In the rows, zero is written as 128.
Here are made-up nodes, facts about them, and rows of numbers that follow some of those facts. Name the node behind each unnamed row.

Some rows with their names:
[140 110 144 117 155 137 129 155 134 102 145 146 169 170 142 102 113 129
 126 134 144 111 134 121 128 142 112 144 125 137 119 123 150 128]: gugra
[150 107 144 132 142 112  93  77 178  97 132 164 117 128 126 139 123 139
 150 138 116 144 119 102 110 156  89  91  74 159 104 118 102 150]: bosken
[117 100 117 109  71 104 136 103 144 137 145 181   8  22  66 224 140 171
 154 104 149 224  44  87 139 134 142  89 167  21 124 102  28 124]: rato
[125 122 125 131 132 134 131 129 133 128 135 138 129 139 126 125 136 133
 135 133 134 129 116 136 113 137 108 118 125 130 141 135 127 151]: plusel
[154 147 139 112 157 116 114 126 149  63 117 177 120 146 113 127 147 120
 131  98 110 138  93 118 151 141 110  97  88 166 102  84 104 143]: grusa
[107  96 122 143 150 128 116  80 120 151  94 105  97 106 120 154 146 137
 114 150  93  90 173 113 122 119 121 105 154 105 136 142 127  83]: daflas
[119 178  96 144 107 100 114 115  95 101  99 126 127  93 102 135 145  33
 141 163 142 137 116 155 159  83 168 120 148 132 171 151 138 148]: nagir
[121 147 110 125 120 131 135 116 143 137 123 111 136 109 116 149 141 119
 118 146 119 141 116 139 121 131 131 129 133 122 129 138 120 136]: dritural
[137 111 130 135 127 146 136 100 163 133 148 146 122 136 142 120 132 130
 145 146 119 117 125 133  93 142 103 107 112 121 124 149 124 150]: stopok
[118 122 127 122 137 145 149 137 109 131 137 107 161 131 132 118 128 103
 127 158 140 108 130 150 126 119 134 152 160 115 138 157 149 129]: tromik
[131 153 130 149 108  88  90 161 153 110 121 152  97 143 113 135 121 185
 140  86 129 138  99 102 131 151  89  90  68 163 141 100 100 170]: drovo
[100 145 114 132  86 138 151 107 123 163 119 101  83  95 117 154 152 146
 122 114 101 147 119 146 116 116 139 110 134 107 129 133 100 129]: lopem
[111 124 128 142 119 112 126 145 124 142 131 137  97 139 116 129 132 157
 146 118 152 130 107 139 114 126  92 106 126 137 175 135 126 167]: beskes
[151 109 163 145 136 137 107 142  98 110 131 146 153 161 157  85  98 117
 153 121 141  98 170 114 137 104 142 142 131 135 131 126 151 106]: subrem
[149 105 159 144 138 136 103 149 101 104 134 152 149 163 152  88 102 107
 149 129 147 100 169 113 136 111 140 142 127 132 129 131 149 112]: skosupek
[149 123 127 141 180 128  96 150 124  77 101 153 164 164 135 101 125  90
 119 172 128  59 167 104 141 123 123 130 143 129 133 132 172 102]: bunavor
[136 163 111 126 124 136 137 144 142 108 127 128 151 128 128 121 141 106
 118 134 116 127 118 134 136 138 142 125 116 136 112 116 128 123]: skogram
[111 135 119 147 115 110 126 155 119 135 127 137 105 134 113 130 134 150
 136 115 150 133 107 133 126 126 109 115 128 140 170 133 125 163]: gretrur
[135 134 123 128 130 130 127 134 141 124 127 130 140 134 129 130 126 128
 127 139 130 125 121 127 119 136 120 135 122 127 121 130 127 137]: plolomos
[106 100 160 143  88 185 147 144 132 184 168 150  57 152 142 105 111 149
 144 139 178 102 162 173 175 108 173  99 191 168 133 150 213  99]: gefel
[163  92 141 137 185  70  79 118 133 137 112 126 111 126 143 134 102 161
 117  70 136 142 124  80 124 165 107 134  92 152  99  92 106 126]: loze

There are 4 kinds of fact about the nodes: α, η, Δ, λ.
α: is of sort; η: uses; Δ: refers to; λ: points at
biguzi -α-> 546; bivu -α-> 356; bosken -α-> 338; bozerok -α-> 597; bradir -α-> 583; breda -α-> 645
brine -α-> 89; brobra -α-> 171; bruden -α-> 89; budek -α-> 604; bunavor -α-> 133; daflas -α-> 356
dafler -α-> 133; demul -α-> 604; dirik -α-> 116; doful -α-> 133; dosik -α-> 583; dradul -α-> 189
dredre -α-> 546; dridir -α-> 338; dritural -α-> 356; droflarul -α-> 356; dronas -α-> 772; drovo -α-> 89
fabrugras -α-> 583; fazo -α-> 645; flostustun -α-> 356; foze -α-> 72; fudra -α-> 675; gaklelem -α-> 675
garu -α-> 786; gatreskam -α-> 504; gefel -α-> 583; geflos -α-> 546; goskarum -α-> 504; graku -α-> 597
grerur -α-> 597; gretruk -α-> 786; grusa -α-> 89; gugra -α-> 786; kera -α-> 89; kister -α-> 89
kladom -α-> 356; klafa -α-> 583; klazol -α-> 191; klefleflu -α-> 772; klikas -α-> 72; klilam -α-> 786
klogren -α-> 189; kloskevu -α-> 133; kudre -α-> 338; livo -α-> 504; lopem -α-> 546; loze -α-> 89
lupa -α-> 583; lusanil -α-> 583; luska -α-> 546; madrin -α-> 597; marar -α-> 645; mubre -α-> 583
nagir -α-> 245; nagrir -α-> 89; novor -α-> 786; noza -α-> 597; nudar -α-> 245; nuniklon -α-> 133
plagrek -α-> 583; plavik -α-> 583; plege -α-> 338; plitis -α-> 116; plodo -α-> 89; plovutrem -α-> 338
pluflu -α-> 597; podrage -α-> 245; rato -α-> 72; regir -α-> 72; regrer -α-> 583; rokuflen -α-> 583
sagren -α-> 133; serak -α-> 604; sestok -α-> 675; sigavim -α-> 597; skesto -α-> 597; skira -α-> 89
skosupek -α-> 133; sorel -α-> 338; staga -α-> 191; stepo -α-> 546; steskel -α-> 356; subrem -α-> 133
suplas -α-> 546; tama -α-> 191; teful -α-> 116; tezenes -α-> 675; trazo -α-> 786; trofa -α-> 338
tromik -α-> 597; truger -α-> 546; tutes -α-> 191; vegu -α-> 72; veklogras -α-> 245; zabis -α-> 583
ziler -α-> 171; zironas -α-> 597; zisestir -α-> 133; zugrer -α-> 356; zuparir -α-> 504; biguzi -η-> zuparir
bivu -η-> garu; bozerok -η-> dosik; bradir -η-> noza; breda -η-> goskarum; breda -η-> klefleflu; brobra -η-> klikas
bruden -η-> plege; daflas -η-> plagrek; daflas -η-> zisestir; dapak -η-> doful; dirik -η-> podrage; dradul -η-> sigavim
dronas -η-> puplilon; flostustun -η-> dredre; foze -η-> gefel; fudos -η-> klilam; gatreskam -η-> sestok; gefel -η-> trazo
goskarum -η-> loke; graku -η-> gugra; grerur -η-> serak; grerur -η-> nuniklon; gretruk -η-> fazo; groke -η-> bozerok
kera -η-> ziler; kister -η-> truger; kladom -η-> dragiten; kladom -η-> nuniklon; klafa -η-> livo; klazol -η-> brine
klefleflu -η-> loke; klikas -η-> bunavor; klogren -η-> nudar; legon -η-> rato; lopem -η-> tabrus; loze -η-> kudre
madrin -η-> dapak; madrin -η-> tama; marar -η-> dragiten; mogrur -η-> vegu; mubre -η-> zugrer; nagrir -η-> veklogras
noza -η-> klikas; nuniklon -η-> fabrugras; plagrek -η-> zisestir; plege -η-> plamas; plitis -η-> gefel; plitis -η-> foze
plodo -η-> trazo; pluflu -η-> dritural; pluflu -η-> lusanil; pluflu -η-> siklis; podrage -η-> stepo; rato -η-> legon
rokuflen -η-> tabrus; sagren -η-> pluflu; serak -η-> dragiten; skadres -η-> bruden; skosupek -η-> sorel; staga -η-> suplas
stepo -η-> tromik; subrem -η-> bozerok; tama -η-> dapak; trazo -η-> plitis; trazo -η-> plodo; trodrur -η-> rato
truger -η-> kister; tutes -η-> daflas; vegu -η-> steskel; vegu -η-> mogrur; veklogras -η-> legon; zavus -η-> stetos
zepor -η-> ziler; ziler -η-> kera; bivu -Δ-> plagrek; bivu -Δ-> bozerok; bivu -Δ-> fazo; bunavor -Δ-> loze
bunavor -Δ-> klafa; dragiten -Δ-> kluzatu; dragiten -Δ-> tutes; dredre -Δ-> drostes; dredre -Δ-> stopok; dridir -Δ-> kistur
dronas -Δ-> dafler; fivam -Δ-> bruden; fivam -Δ-> bripabrar; foflelon -Δ-> gefel; foflelon -Δ-> doful; foflelon -Δ-> fudra
foflelon -Δ-> drufluna; foze -Δ-> tama; foze -Δ-> kister; foze -Δ-> sagren; foze -Δ-> zironas; garu -Δ-> klefleflu
garu -Δ-> legon; gatreskam -Δ-> goskarum; gatreskam -Δ-> kluzatu; graku -Δ-> gaklelem; graku -Δ-> stopok; graku -Δ-> rokuflen
graku -Δ-> bosken; groke -Δ-> fudos; groke -Δ-> beskes; groke -Δ-> gretrur; groke -Δ-> drovo; groke -Δ-> luska
grusa -Δ-> doful; grusa -Δ-> droflarul; grusa -Δ-> rato; grusa -Δ-> bremum; kladom -Δ-> flobal; klazol -Δ-> gefel
klazol -Δ-> beskes; klazol -Δ-> doful; klogren -Δ-> mubre; klogren -Δ-> zepor; klogren -Δ-> fabrugras; klogren -Δ-> plege
klogren -Δ-> kera; klogren -Δ-> drovo; ligon -Δ-> plagrek; ligon -Δ-> brine; ligon -Δ-> petren; ligon -Δ-> loflun
ligon -Δ-> nuniklon; livo -Δ-> budek; livo -Δ-> veklogras; livo -Δ-> dafler; loke -Δ-> kluzatu; loke -Δ-> drostes
loke -Δ-> bripabrar; moma -Δ-> tigrugo; moma -Δ-> dradul; moma -Δ-> beskes; moma -Δ-> brebre; moma -Δ-> tezenes
morak -Δ-> gaklelem; morak -Δ-> drostes; nagir -Δ-> brobra; nagir -Δ-> fudos; nagir -Δ-> ziler; nagir -Δ-> lupa
novor -Δ-> gulun; novor -Δ-> bremum; novor -Δ-> skuras; novor -Δ-> truger; pluflu -Δ-> beskes; pluflu -Δ-> veklogras
pluflu -Δ-> flabrem; podrage -Δ-> plege; podrage -Δ-> stelol; podrage -Δ-> plamas; regir -Δ-> plavik; replas -Δ-> stopok
replas -Δ-> flobal; replas -Δ-> puplilon; skesto -Δ-> marar; skesto -Δ-> loflun; skesto -Δ-> stozi; skira -Δ-> bruden
skira -Δ-> stepo; skira -Δ-> vegu; skira -Δ-> sigavim; skira -Δ-> daflas; skogram -Δ-> fesi; skogram -Δ-> pusam
sotrus -Δ-> skisen; sotrus -Δ-> skadres; staga -Δ-> pupoplu; staga -Δ-> biguzi; staga -Δ-> skuro; steskel -Δ-> plusel
steskel -Δ-> lopem; steskel -Δ-> droflarul; steskel -Δ-> zisestir; teful -Δ-> gegar; teful -Δ-> zavus; teful -Δ-> bradir
trazo -Δ-> zutun; trazo -Δ-> kera; trenis -Δ-> grudru; trofa -Δ-> brobra; trofa -Δ-> tama; trofa -Δ-> regrer
vebron -Δ-> kluzatu; vebron -Δ-> trodrur; vebron -Δ-> fudra; vebron -Δ-> klikas; zabis -Δ-> plitis; zabis -Δ-> geflos
zabis -Δ-> loflun; zabis -Δ-> plovutrem; zugrer -Δ-> klilam; zugrer -Δ-> zironas; zugrer -Δ-> gretrur; zugrer -Δ-> luska
bivu -λ-> droplaklur; breda -λ-> stelol; budek -λ-> kluzatu; bunavor -λ-> trenis; daflas -λ-> trenis; dafler -λ-> madrin
dirik -λ-> droplaklur; dosik -λ-> lopem; dronas -λ-> pusam; fabrugras -λ-> drovo; foze -λ-> skogram; garu -λ-> plavik
gugra -λ-> brebre; kera -λ-> lopem; klogren -λ-> bremum; legon -λ-> trigrur; livo -λ-> fivam; loze -λ-> plavik
lupa -λ-> veklogras; lusanil -λ-> molu; madrin -λ-> skira; mogrur -λ-> stelol; mutrinor -λ-> fivam; plavik -λ-> kudre
plege -λ-> zuparir; plodo -λ-> velek; pluflu -λ-> klodobrum; podil -λ-> loflun; podrage -λ-> plavik; rokuflen -λ-> gresa
serak -λ-> drovo; siklis -λ-> plavik; skira -λ-> bripabrar; sotrus -λ-> pupoplu; steskel -λ-> moma; suplas -λ-> plavik
teful -λ-> gulun; trofa -λ-> stopok; tromik -λ-> steskel; tutes -λ-> klafa; vebron -λ-> plavik; vegu -λ-> trenis
zabis -λ-> trigrur; ziler -λ-> zutun; zugrer -λ-> novor

Rows to name:
No name comes twice in this set of rows, the named rows included.
[119 143 100 107 132 154 169  72 155 121 125 118 119  87 115 152 170  88
 120 154  85 142 105 162 121 135 136 111 135 115  96 132 118 124]  dredre
[131 132 108 143 157  70  98 100  54 131  84  97 111  86 125 130 127  30
 130 113 146 135 132 133 159  84 186 147 161 126 157 139 133 113]  podrage
[133 136 120 111 146 129 138 129 134 103 126 129 156 126 121 128 133 102
 119 136 127 127 115 134 142 133 130 147 133 132 109 121 135 124]  sotrus
[138 161 114 115 133 133 128 149 145 114 122 101 175 117 125 134 120 107
  98 145 113 131 127 111 146 144 154 158 119 131  89 115 132 102]  ligon
[195 135 131  79 150 115 124 123 174  94 145 171 139 152 129 129 152  93
 122  91 109 148 148  98 141 157 112 116  71 167 100  64 118 119]  skira
[125 115 159 139 116  76  76 118 111 123 100 134  96 132 118 150 104 181
 136  82 135 150 135  85 144 126 108 108  84 160 136 101  89 140]  plege
[147  89 169 130 136 120 101  88 148 117 131 161 103 145 142 137 112 180
 144  83 108 138 146  89 122 140 105  98  79 148  93 104  99 120]  bruden
[148 105 165 150 126 130  96 149 107 135 130 114 169 163 159  94  72 145
 127 128 142 105 186  93 122 121 147 162 114 123 127 142 143 101]  nuniklon
[116 141 115 150 106 112 107  87 121 134 111 123 134  95 121 137 121  60
 144 185 140 136 140 139 122  97 150 125 135 127 165 173 132 148]  nudar
[117 143 129 105 123 131 134 121 114 138 114  87 150 102 118 149 120 120
 111 132 116 152 134 126 154 117 162 162 141 117  97 124 117  93]  bivu
[148 110 150 149 146 123 110 141 121 104 137 148 153 170 148  91 104 102
 159 138 150  89 146 125 121 117 114 127 117 143 156 143 150 147]  zisestir
[171 114 116 121 213 108 128 161 118 103 135 133 170 148 151  86 121  97
 113  98 144 105 113 120 131 155 123 162 133 139 102 106 158 118]  garu
[159 115  97 118 217 115 140 105 118  95 127 145 130 116 138 108 161  65
 124 114 128 118  92 147 130 146 120 130 149 139 108 114 144 128]  vebron
[135 168  85 147 134 133 112 144 160 111  96 138 120 125 120 124 155 120
 101 157  94  77 145 112 119 134 126 101 119 116 130 127 144 104]  trenis

Now the same nodes, written a new way:
Known rows:
[122 141 116 126 133 125 115 120 125 125 131 132 132 117 125 128 131 125
 126 128 122 124 136 120 121 119 129 138 120 127 118 134 118]: ligon
[132 117 115 136 123 123 123 113 121 125 119 129 119 126 121 127 124 120
 125 127 121 120 121 116 121 129 120 118 124 122 124 122 120]: dapak
[123 120 118 129 119 123 141 168 121 168 119 114 107 147 120 124 115 161
 136 142 170 134 113 120 149 126 115 112 138 115 121 118 120]: madrin
[123 131 118 129 124 129 119 116 124 124 125 115 127 123 121 124 135 119
 124 121 118 120 123 121 125 130 124 110 119 118 130 129 121]: mutrinor
[123 128 117 125 120 126 120 112 120 126 125 116 124 122 135 125 130 119
 127 124 130 120 122 137 123 127 117 117 120 125 132 122 120]: droplaklur
[128 118 212 159 118 143 113 115 140 128 119 164 144 118 146 143 116 175
 126 143 184 129 126 136 138 115 137 107 190 115 120 118 123]: staga
[123 153 115 128 147 123 114 123 123 124 130 152 125 119 145 126 122 128
 123 122 132 134 177 123 121 119 127 144 123 132 116 144 123]: moma
[123 117 122 118 130 119 113 168 144 125 121 115 150 192 126 123 120 125
 123 121 119 118 115 167 130 173 116 188 121 116 116 125 122]: dosik
[131 118 121 124 127 121 114 152 133 124 122 113 136 194 126 127 114 125
 122 126 119 118 116 157 123 169 116 199 120 117 119 117 121]: bradir
[133 119 115 135 122 121 121 112 122 125 118 126 121 127 121 125 125 119
 123 124 114 119 120 114 123 132 125 113 124 116 127 123 120]: mogrur
[137 139 130 145 154 132 157 115 122 132 125 207 129 120 123 143 170 120
 133 123 108 120 138 117 123 116 117 104 124 170 191 161 121]: vegu
[124 157 120 111 176 122 184 174 125 125 174 131 111 118 124 120 122 123
 124 119 110 182 175 117 127 117 153 101 125 212 141 137 241]: zugrer
[121 127 143 111 122 122 134 172 122 123 128 152 121 118 129 127 117 135
 123 120 142 160 166 120 146 114 149  96 144 124 120 130 131]: grusa
[122 128 116 108 123 124 158 121 123 130 136 121 109 116 121 121 124 120
 129 121 108 140 127 114 127 115 129 100 121 148 137 124 140]: sorel
[134 132 204 166 123 134 114 141 140 125 120 214 138 119 172 136 117 192
 122 123 192 150 206 126 137 115 149 121 213 114 121 145 121]: klazol
[123 127 117 110 120 127 151 120 125 127 135 117 109 117 122 125 128 121
 130 123 108 142 122 113 127 116 128  99 122 151 133 121 137]: bosken
[124 117 116 123 118 121 112 158 132 126 118 113 117 119 120 156 117 132
 126 172 136 141 116 123 137 116 125 132 132 115 121 118 120]: graku
[123 124 116 133 116 126 114 112 134 125 123 111 117 119 121 145 152 119
 136 162 131 124 116 125 121 115 116 143 120 130 118 118 120]: stopok
[122 135 116 124 132 122 115 115 123 123 133 129 131 118 132 128 129 124
 127 129 126 123 130 125 121 119 126 139 120 128 120 128 121]: skogram
[130 122 115 112 123 149 121 113 125 132 120 129 112 138 126 132 120 119
 122 139 115 117 122 115 121 129 119 115 119 112 118 120 120]: zepor
[123 129 116 127 123 129 121 114 120 126 125 116 126 123 126 124 131 119
 126 123 123 120 122 126 122 129 120 114 121 122 130 126 122]: gegar

Name these rows:
No name comes twice in this set of rows, the named rows included.
[124 118 120 126 123 120 112 155 145 124 122 113 133 190 121 128 118 123
 123 130 114 119 113 148 126 164 115 199 121 115 118 118 122]  rokuflen
[124 118 121 111 148 121 202 140 125 125 139 116 111 120 124 121 117 123
 126 120 111 163 129 117 124 116 133 102 123 205 161 120 238]  flostustun
[123 135 116 136 118 126 113 116 150 128 128 118 117 121 121 152 157 122
 132 172 125 132 117 115 122 115 120 168 122 130 119 116 122]  replas
[129 141 116 141 154 120 115 126 124 126 118 181 114 120 127 130 116 130
 123 123 124 137 191 114 122 116 131 155 135 129 116 148 120]  groke

Now the same nodes, written a new way:
Some rows with their names:
[174 108 172  76 103 146 152 126 139 141 134 110 103 125 147 142 136 174
 122  63 109 127 129 129  96 107 126 134 139 132]: rokuflen
[152 122 164 102 104 140 151 133 128 191 122 116  10 126 159 125 139 150
 100  55 155 116 153 144  96 111 140 170 153 121]: trofa
[143 116 165  88  96 136 149 136 135 173 133 105  19 133 159 102 143 137
 100  73 154 121 147 151 124 112 147 156 151 115]: klazol
[139 115 161  87 118 119 142 143 144 151 137  90 122 118 142 136 181 145
 116 108 154 156 136 141 145  99 139 130 144 138]: replas
[162  99 167 110 115 128 141 142 138 151 147  91  94 134 129  96 157 129
 100 117 153 144 132 133 138 119 141 129 144 150]: sagren
[146 103 166 132 107 141 136 137 147 195 136 115   7 114 157  79 171 149
  90  97 164 123 153 143 122 123 157 152 154 137]: foze
[157 105 163 135 112 130 146 146 127 163 153 108  35 146 137 106 152 145
  91  91 161 129 131 124 110 120 145 163 148 135]: drovo
[164 102 170 124 110 139 143 143 130 171 143 106  40 140 131  88 141 145
  95  87 159 124 135 138 119 127 142 146 149 136]: bruden
[152 111 161 105 117 122 141 143 137 158 142  92  90 130 139 116 165 130
 101 111 159 148 135 133 135 111 144 144 145 145]: kloskevu
[173 117 172  33 145 151 157 134 141 134 147 103  71 136 157 112 129 216
 116  51 109 123 104 119 101  92 141 134 144 156]: klafa
[166 107 169 102 100 142 150 132 134 154 141 109  50 139 149 108 133 145
 102  77 134 123 133 133 105 119 139 150 145 134]: dradul
[151 113 167 132 126 128 140 150 130 165 137 105  96 125 130 132 173 168
 105  87 163 144 127 130 118 111 138 142 148 136]: sestok
[151 105 163 104 119 120 139 144 140 132 149  90 130 133 134 121 171 136
 110 120 147 154 118 123 136 107 138 129 139 152]: bripabrar
[150 114 161  89 118 119 146 144 144 157 138  89 127 112 134 140 180 145
 113 110 151 155 144 140 144 100 138 132 143 134]: vebron
[161  98 166 103 115 126 139 139 147 139 141  90 140 130 128 122 169 138
 112 116 143 148 128 130 143 114 135 122 140 150]: zavus
[168 106 168 140  98 137 152 115 129 132 173 105  16 147 131  88 146 121
  91  82 157 130 133 135 131 113 153 159 157 127]: veklogras
[156 110 168 124 109 136 142 137 131 171 146 107  36 133 138  97 151 146
  96  79 164 129 137 143 124 118 145 151 153 127]: nagrir
[142 109 161  97 120 119 143 143 143 139 144  89 125 130 139 128 179 145
 112 115 151 153 124 129 142 102 139 130 142 147]: droplaklur
[142 114 166  96 105 134 147 140 134 169 133 104  54 126 147 114 160 154
 107  82 156 131 139 148 127 109 143 144 150 121]: graku
[134 111 159 149  89 124 137 141 128 191 129 113  34 133 147 131 167 132
  96  81 180 126 150 152 124 123 141 172 154 112]: regir
[161 104 162 106 119 119 139 141 145 141 143  89 143 130 131 135 169 134
 110 117 144 154 127 125 136 111 134 131 141 152]: gegar

Name these rows:
No name comes twice in this set of rows, the named rows included.
[161  97 169 103  94 154 143 121 161 130 139 123  88 113 173 117 156 193
 118  79  98 127 123 110 104 113 143 130 136 152]  gefel
[141 119 161 101 102 129 146 139 131 182 137 103  17 134 157 110 150 131
  94  85 165 128 148 145 120 111 150 168 151 123]  nagir
[156 102 166 134 100 142 134 138 148 180 147 116  31 113 156  79 161 164
  91  96 149 132 148 131 122 127 160 152 148 138]  plodo
[147 116 163 115 104 137 150 136 126 170 134 116  13 143 159 116 138 155
  98  59 150 117 135 134  98 114 144 173 150 124]  kudre
[161  95 168 123  99 145 138 130 154 147 141 116  74 121 156  99 159 167
 105  96 124 130 130 120 115 123 146 135 141 154]  plitis
[156 117 164 107 104 140 148 135 125 177 137 117  14 138 157 119 135 155
  97  60 151 118 141 136  94 115 143 174 150 122]  sorel
[162 107 164 137 112 130 141 141 128 171 143 106  51 139 137 113 146 135
  92  91 162 131 135 128 107 124 142 163 148 138]  brine
[166 121 166  73 106 141 153 128 138 150 127 110 104 120 156 161 139 178
 124  56 115 132 131 129  95 100 126 146 141 127]  lusanil
[175 105 171 126 109 138 135 146 125 185 140 105  31 135 127  80 128 133
  91  90 170 125 143 142 114 133 143 149 150 133]  vegu
[162 105 164 109  86 136 152 124 139 139 128 115 120 134 151 176 150 165
 125  63 112 129 129 125  97 111 120 149 138 125]  plavik
[169 104 170 115 116 127 143 125 143 121 157  90 127 127 119 113 169 129
 110 114 145 155 126 130 148 106 139 120 147 148]  trodrur
[137 104 167 104  96 145 139 129 163 150 137 118  70 104 173 107 180 188
 115  89 123 132 135 128 127 110 152 130 143 140]  trazo
[151  93 171 101 122 130 144 143 135 148 137  84 150 131 133 113 171 126
  98 107 123 161 124 129 144 114 134 119 144 138]  zepor
[154 109 168  87 108 141 149 135 138 149 135 105  87 127 147 128 153 169
 115  75 133 132 129 136 117 107 135 134 144 130]  gretruk
[166 109 165 102 112 134 147 135 135 143 140 105 101 132 143 137 149 156
 112  82 132 137 127 121 103 109 132 145 141 141]  klilam

